[ 14.6   6.5   7.6   1.7  -0.8  19.1  23.9   8.8   9.4 -25.2 -10.9  29.4
 -15.7   0.9  18.3  -1.0  -4.0 -23.0 -17.6  -1.4   9.0  16.2]
(39) > <66>
[ 23.8  13.5  35.6   4.8  -1.6 -38.3  17.9   3.8  43.1 -25.4 -15.7  25.5
 -13.1   1.3  17.3   4.8 -20.8 -20.6 -26.2   9.8  21.5  20.2]
(39) > <68>
[  9.3   6.3   8.5  -0.2  -1.8 -14.8  -2.4   3.8  20.6 -17.1  -5.5  21.8
  -6.8   3.1  16.7 -15.4  -3.3 -13.4 -24.8   3.6  18.4  14.2]
(32) > <46>
[ 23.2 -10.3  13.1   2.5  -9.0 -13.3 -23.5  -2.1  23.1 -15.7 -53.5  31.7
  -6.8  -8.2   6.4 -20.4   2.5  -2.2 -16.2  12.0  19.5  -6.2]
(32) > <46>
[ 20.1  -5.0   7.2   0.3 -25.7 -19.8  -5.5   0.5  30.3 -13.3  17.3  40.5
  10.1 -15.1  16.8 -14.7  -4.1  -6.3   3.8  22.4  23.5   5.1]
(33) > <59>
[ 10.4   4.5   4.7   3.4  -7.0  13.5 -16.4  -2.8   3.6 -16.2  33.2  10.3
   0.1  -1.7  -0.3 -21.8  27.5  -8.8   2.5  16.8  -1.6  12.5]
(33) > <59>
[ 14.6  21.2  18.1  -0.6  -6.0 -11.4  18.0   7.0  26.6 -22.6   3.7  22.7
 -17.1   3.3  18.8  -0.6  -8.0 -27.9 -18.1   7.8  11.0  27.6]
(39) > <68>
[  0.4  -1.3   5.7   2.5   1.2  15.1   6.5   9.4   3.5 -11.5  -4.9  12.6
 -14.6   1.2  13.0  -9.8   0.6  -8.6 -10.7   7.5   4.3   9.9]
(39) > <66>
[ -5.5  -0.1  -0.7   1.8  -0.5 -13.2  -3.1   4.8  29.6  -0.5 -12.8  28.4
 -14.1   9.8  20.6 -29.6   2.4 -16.2 -25.8   9.2  10.2  -2.9]
(32) > <67>
[  5.7 -11.1  -7.5   3.4 -19.3 -26.3   0.7  -6.5  34.8  -3.3   7.9  17.8
  12.2  -7.5   4.5 -13.8  17.4 -12.6   3.0  10.4  11.6  -5.7]
(33) > <59>
[ 20.3   0.6  -3.3   1.3  -3.1  -5.3 -32.0   0.4  15.0 -25.8  -2.2  36.2
  -5.6  -0.2  18.7 -29.6   6.4   4.9 -27.3   8.1  18.0  10.7]
(32) > <46>
[ 15.3  10.4   2.1   5.9  12.8 -38.0  -1.2   3.2  40.5 -14.9  -3.7   4.6
  -1.4  -6.6   3.2 -15.5  16.6 -11.5 -15.5  24.9  10.1   8.9]
(31) > <61>
[ 35.3   6.4  44.2   3.2   6.5 -23.8   9.5   3.5  37.2 -29.6  -9.3  22.7
 -19.7  -4.7   5.7   4.9 -23.3 -16.1 -27.5  21.5  15.8  14.6]
(39) > <68>
[ 25.6   2.2  28.8   6.9  -8.3 -12.5  18.3   5.2  36.4 -14.2 -12.5  39.2
 -13.2  -1.1  14.8   1.3 -15.0 -18.9 -17.1  13.4  16.9   3.3]
(39) > <66>
[ 12.6  15.4  12.0   2.3   3.7 -38.0  -1.1  -3.9  33.1 -13.9   4.6   2.0
   6.6   0.0  -0.6  -4.1  11.6 -11.7  -5.4  15.4   3.6  14.9]
(31) > <61>
[ 19.1   5.8  18.8   2.5   5.8 -55.0 -10.3   0.8  63.7 -28.4   1.4  17.2
 -11.7  -0.8   6.1 -27.5  12.9 -22.0 -21.7  35.9  25.6  12.6]
(31) > <56>
[ 18.4  -3.6  -3.2   2.2 -16.0 -25.0  -9.9   7.0  29.7 -23.9  -5.9  44.7
 -10.7  -7.1  38.2 -29.5 -10.3  -4.7 -27.0  11.7  31.0  11.4]
(32) > <46>
[ 17.4  -6.7   5.3   0.3 -26.3 -11.7  12.2   1.0  25.9  -9.9  12.9  27.5
   0.8 -18.8   6.9  -3.6   0.3 -12.4   4.3  22.1  17.2   3.5]
(33) > <59>
[  3.9  -1.4   0.4   0.8 -12.2   8.0  -4.6  -1.6   5.3  -6.3  22.1   6.8
   7.1  -6.9  -4.1  -1.5  12.3  -4.5  16.2  12.2   1.3   7.4]
(33) > <64>
[ -3.0  -9.0 -14.3  -0.4   0.1  13.8 -16.6  10.1  -6.9  -2.1  -8.0  22.4
   0.3   0.7  20.3 -18.4   0.7  12.9  -8.0   0.7   3.7  -3.7]
(32) > <67>
[ 20.8   6.4   5.9   3.2  11.1 -47.0  -9.1  -5.5  55.1 -17.3 -10.3  10.2
   4.1  -0.7   1.2 -16.9  22.5 -12.5 -21.3  20.6   9.7   3.7]
(31) > <61>
[ 19.1   8.0  37.1   8.2  -7.7   4.4   8.4  -2.0  19.4 -24.2   2.3  26.0
 -16.8  10.1   4.8  -6.4 -11.5 -28.4 -16.7  -0.7  12.6  20.3]
(39) > <68>
[ 19.0   3.6   9.9   4.1  -0.6  -3.0  21.5   1.2  28.1 -20.5 -10.3  25.6
 -14.0  -7.8   7.2  -1.6   5.9 -32.5 -17.0   4.1   9.2  14.3]
(39) > <66>
[ 20.6   7.5  -2.1  -0.2   3.3 -35.3 -28.2   6.3  36.9 -26.5  -1.7  28.7
  -7.9  -7.2  25.3 -36.2   3.1   1.4 -30.9  19.6  25.2  16.9]
(32) > <46>
[ 31.0  11.0  37.5   4.3  -7.8 -25.2  11.6  -4.9  49.8 -24.1 -11.0  41.0
 -15.8  -1.3  19.3  -6.6  -9.5 -27.0 -30.3   8.3  25.7  12.6]
(39) > <68>
